Below are the code and all the weights of a small trained network. Each question names an input and a class and asks about switching units off, where a switched-off unit gives its printed mean instead of its output.

import numpy as np


def w(rows, s, z=0):
    codes = np.array(rows[::2]) - 128.0
    scale = np.full(codes.shape[1], s)
    scale[-1] = z or s
    return codes * scale


def f(y):
    return y / 2 * (1 + np.tanh(0.7978845608 * (y + 0.044715 * y**3)))


def log_softmax(a):
    a = a - a.max(-1, keepdims=True)
    return a - np.log(np.exp(a).sum(-1, keepdims=True))


def net(x, mask):
    res = np.array(x, float).reshape(1, 3) / 4 @ E
    y = f(res @ A[0][:, :-1].T + A[0][:, -1])
    res = res + np.where(mask, y, B[0][:, -1]) @ B[0][:, :-1]
    return log_softmax(res[-1] @ U[:, :-1].T + U[:, -1])


A, B = {}, {}
E = w([
[40,96,75,134,135,161,5,132,146],'x0',
[131,143,137,161,151,193,151,72,55],'x1',
[113,53,142,159,71,192,153,109,187],'x2',
],0.013)
A[0] = w([
[157,185,140,123,198,58,61,134,109,80],'N1',
[173,132,133,127,148,83,207,122,150,73],'N2',
[102,130,125,203,134,200,154,102,46,199],'N3',
[117,157,43,130,111,171,88,148,126,75],'N4',
[32,111,104,127,171,171,67,141,134,195],'N5',
[130,68,167,148,91,195,121,174,161,100],'N6',
[123,96,113,155,203,154,59,117,152,102],'N7',
[123,97,162,171,143,198,162,140,212,138],'N8',
[148,100,88,97,173,181,81,150,143,33],'N9',
[119,212,113,113,163,147,129,175,78,253],'N10',
[118,114,83,63,228,78,130,128,84,74],'N11',
[128,96,128,65,82,45,119,200,221,147],'N12',
[75,89,110,116,160,110,1,125,115,72],'N13',
],0.0079,0.004)
B[0] = w([
[163,32,56,193,63,158,140,50,166,212],'N1',
[154,133,192,109,205,110,177,50,150,195],'N2',
[70,79,168,74,117,175,65,67,65,212],'N3',
[190,160,98,196,182,98,227,76,138,166],'N4',
[177,146,224,163,125,86,151,116,76,243],'N5',
[202,99,46,160,108,109,135,113,131,190],'N6',
[162,138,162,115,187,83,154,104,117,182],'N7',
[211,118,76,200,26,127,153,93,81,199],'N8',
[121,169,120,129,186,109,181,56,208,150],'N9',
[127,1,134,137,82,128,81,128,78,216],'N10',
[151,88,46,200,70,157,88,49,219,188],'N11',
[71,38,183,69,155,240,71,46,47,255],'N12',
[167,127,156,119,199,80,148,71,90,239],'N13',
],0.0074,0.0096)
U = w([
[186,139,201,126,189,45,218,86,131,120],'0',
[165,66,1,193,45,124,114,100,150,122],'1',
[18,63,189,54,139,227,80,87,106,91],'2',
[80,94,188,104,64,69,85,175,76,254],'3',
[83,198,55,112,172,126,146,150,206,62],'4',
[48,193,82,164,159,95,154,187,206,72],'5',
[78,191,85,162,146,90,154,145,225,75],'6',
[90,207,60,146,146,113,118,187,206,66],'7',
],0.0093,0.0077)

Each question gives the input, the list of numbers given to net, and the class t.
The units are the neurons (one row each of A and B). Each row of codes is followed by its name. A weight is (code - 128) times the scale printed after its matrix; where a second scale follows, it is the last column's (A, B and U).
mask holds one flag per neuron, in row order. A switched-off neuron (its flag False) gives its mean, the last column of its row in B, instead of its output. The means were averaged over made-up inputs and are rounded, as every weight is.
A unit's drop is (log p(t) with every unit on - log p(t) with that unit switched off) / (log p(t) with every unit on - log p(t) with every unit switched off).
The circuit of an input: a set's keep is (log p(t) with only the set's units on - log p(t) with every unit switched off) / (log p(t) with every unit on - log p(t) with every unit switched off). Starting from the 12 units with the biggest drops (on a tie, the unit counted first), units are removed one at a time, each time the one whose removal leaves the highest keep (on an exact tie, the one counted first), for as long as the keep stays at least 0.8.
units of the circuit, in order: the units of the circuit, biggest drop first
most important unit: the unit with the biggest drop
top k neurons: the k neurons with the biggest drops, biggest first
drop when u is switched off: that unit's drop, to one decimal
input [0,3,1], class 3: most important unit	N12
input [7,2,-7], class 0: units of the circuit, in order	N13; N4
input [2,5,5], class 1: top 2 neurons	N12; N8
input [-5,-6,-3], class 2: units of the circuit, in order	N12; N5
input [-3,-4,-4], class 1: units of the circuit, in order	N1; N5
input [2,2,0], class 3: units of the circuit, in order	N12; N2; N1; N11
input [-5,8,7], class 2: top 2 neurons	N3; N1
input [-1,-4,-2], class 2: units of the circuit, in order	N12; N8
input [-2,4,-4], class 1: units of the circuit, in order	N5; N13
input [8,-7,7], class 0: top 2 neurons	N5; N13
input [-4,7,-6], class 2: top 2 neurons	N3; N8
input [1,-2,-1], class 3: top 3 neurons	N3; N2; N12
input [7,-6,-2], class 0: top 3 neurons	N13; N5; N4
input [2,6,8], class 1: top 3 neurons	N8; N6; N12
input [4,-1,6], class 1: units of the circuit, in order	N6
input [8,0,-8], class 0: top 2 neurons	N13; N5
input [0,-6,5], class 2: top 3 neurons	N12; N1; N11
input [3,0,2], class 3: top 3 neurons	N2; N1; N11
input [2,-7,-6], class 2: top 3 neurons	N12; N8; N6
input [-6,8,-1], class 2: units of the circuit, in order	N3
input [2,-6,0], class 2: drop when N12 is switched off	1.0
input [-4,7,5], class 2: drop when N12 is switched off	-0.1
